Here is a tiny trained network, its code and every weight. The questions are about switching its units off for an input and a target symbol, where a switched-off unit gives its printed mean instead of its output.

import numpy as np


def w(rows, s, z=0):
    codes = np.array(rows[::2]) - 128.0
    scale = np.full(codes.shape[1], s)
    scale[-1] = z or s
    return codes * scale


def norm(h):
    return h / np.sqrt((h * h).mean(-1, keepdims=True) + 1e-5)


def f(y):
    return np.maximum(y, 0)


def softmax(a):
    e = np.exp(a - a.max(-1, keepdims=True))
    return e / e.sum(-1, keepdims=True)


def log_softmax(a):
    a = a - a.max(-1, keepdims=True)
    return a - np.log(np.exp(a).sum(-1, keepdims=True))


def net(x, mask):
    ids = ['αγδεθλμπστω'.index(c) for c in x.split()]
    T = len(ids)
    res = E[ids] + P[:T]
    q, k, v = (norm(res) @ M[0].T for M in (Q, K, V))
    z = softmax(np.where(np.tri(T) > 0, q @ k.T / 4**0.5, -1e9)) @ v
    res = res + np.where(mask[0], z, O[0][:, -1]) @ O[0][:, :-1]
    y = f(norm(res) @ A[0][:, :-1].T + A[0][:, -1])
    res = res + np.where(mask[1:17], y, B[0][:, -1]) @ B[0][:, :-1]
    return log_softmax(norm(res)[-1] @ U[:, :-1].T + U[:, -1])


Q, K, V, O, A, B = {}, {}, {}, {}, {}, {}
E = w([
[167,127,238,114],'α',
[95,94,122,99],'γ',
[194,161,76,91],'δ',
[109,127,168,156],'ε',
[138,102,111,74],'θ',
[122,173,58,46],'λ',
[89,115,159,118],'μ',
[110,23,120,181],'π',
[120,253,136,136],'σ',
[83,150,101,133],'τ',
[184,136,137,149],'ω',
],0.038)
P = w([
[142,255,189,38],'0',
[114,228,193,43],'1',
[106,199,190,70],'2',
[96,184,175,93],'3',
[89,158,177,106],'4',
[81,140,172,140],'5',
[74,117,151,158],'6',
[78,95,142,178],'7',
[78,78,123,200],'8',
[65,50,105,211],'9',
[81,34,89,234],'10',
[76,24,81,248],'11',
],0.007)
Q[0] = w([
[33,90,193,48],'h0',
[149,182,253,129],'h0',
[104,151,171,250],'h0',
[82,99,110,160],'h0',
],0.044)
K[0] = w([
[11,128,185,38],'h0',
[196,195,243,144],'h0',
[82,155,218,253],'h0',
[30,101,130,152],'h0',
],0.037)
V[0] = w([
[136,79,119,168],'h0',
[136,118,125,135],'h0',
[164,1,91,234],'h0',
[78,129,73,182],'h0',
],0.0098)
O[0] = w([
[137,230,160,100,115],'h0',
[144,108,140,110,105],'h0',
[190,222,214,5,3],'h0',
[33,199,85,89,40],'h0',
],0.0033,0.00038)
A[0] = w([
[167,143,66,80,5],'n0',
[153,128,120,60,65],'n1',
[108,127,129,130,74],'n2',
[136,208,178,53,153],'n3',
[151,245,185,109,123],'n4',
[66,107,61,167,148],'n5',
[252,170,99,113,21],'n6',
[109,101,167,77,181],'n7',
[140,55,97,157,143],'n8',
[57,217,158,47,30],'n9',
[132,145,120,7,81],'n10',
[101,88,106,178,174],'n11',
[100,83,106,178,80],'n12',
[169,151,169,79,69],'n13',
[106,222,90,91,140],'n14',
[154,77,139,151,78],'n15',
],0.035,0.0034)
B[0] = w([
[197,79,147,124,189],'n0',
[172,167,114,147,171],'n1',
[128,123,139,126,147],'n2',
[106,60,123,87,197],'n3',
[205,228,159,112,245],'n4',
[63,99,125,106,235],'n5',
[2,67,174,124,252],'n6',
[192,152,135,116,196],'n7',
[120,93,165,181,210],'n8',
[115,232,108,129,223],'n9',
[169,148,60,168,201],'n10',
[76,72,148,168,217],'n11',
[79,66,141,167,212],'n12',
[117,115,146,77,181],'n13',
[103,96,64,76,233],'n14',
[110,104,121,105,196],'n15',
],0.077,0.015)
U = w([
[238,80,185,50,132],'α',
[129,172,53,205,119],'γ',
[166,31,86,12,63],'δ',
[174,187,202,172,157],'ε',
[250,102,94,150,183],'θ',
[172,80,4,105,137],'λ',
[44,220,144,172,17],'μ',
[195,102,154,132,239],'π',
[149,153,104,103,226],'σ',
[29,140,28,99,11],'τ',
[85,145,221,57,61],'ω',
],0.023,0.012)

Each question gives the input, a string of symbols that net reads in full, and the target symbol t.
The units are the heads (4 rows each of Q, K, V and O) and the neurons (one row each of A and B). Each row of codes is followed by its name. A weight is (code - 128) times the scale printed after its matrix; where a second scale follows, it is the last column's (O, A, B and U).
mask holds one flag per unit, heads first, then neurons. A switched-off unit (its flag False) gives its mean, the last column of its rows in O or B, instead of its output. The means were averaged over made-up inputs and are rounded, as every weight is.
A unit's drop is (log p(t) with every unit on - log p(t) with that unit switched off) / (log p(t) with every unit on - log p(t) with every unit switched off).
The circuit of an input: a set's keep is (log p(t) with only the set's units on - log p(t) with every unit switched off) / (log p(t) with every unit on - log p(t) with every unit switched off). Starting from the 12 units with the biggest drops (on a tie, the unit counted first), units are removed one at a time, each time the one whose removal leaves the highest keep (on an exact tie, the one counted first), for as long as the keep stays at least 0.8.
circuit, biggest first: the units of the circuit, biggest drop first
k most important neurons: the k neurons with the biggest drops, biggest first
drop of u: that unit's drop, to one decimal
input ε θ π α τ σ γ, target γ: 3 most important neurons -> n6, n10, n4
input γ γ σ π δ, target δ: circuit, biggest first -> n0, n14
input α ω π ω α σ ω ω δ ε δ ω, target ω: circuit, biggest first -> h0, n4
input ω ε π θ γ ε, target π: circuit, biggest first -> n9, n14, n6
input ω θ π ε ε π τ ε, target π: circuit, biggest first -> n9, n14
input π θ λ ε ε, target ε: circuit, biggest first -> n14, n6
input μ π π γ ω γ λ π μ, target π: circuit, biggest first -> h0, n9, n14
input τ τ ω σ μ π λ σ ω μ π ε, target ε: circuit, biggest first -> n6, n14
input ω τ τ τ λ γ τ π μ, target μ: 3 most important neurons -> n14, n4, n9
input λ π π τ λ π π π π τ γ σ, target σ: 3 most important neurons -> n4, n6, n14
input π λ π ω γ π ε γ γ λ τ σ, target σ: 2 most important neurons -> n4, n14
input α μ σ μ τ π γ π ω τ γ, target π: drop of n6 -> 0.2
input μ τ ω γ ε μ, target π: drop of n14 -> 0.2
input σ γ π μ, target μ: drop of n4 -> 0.3
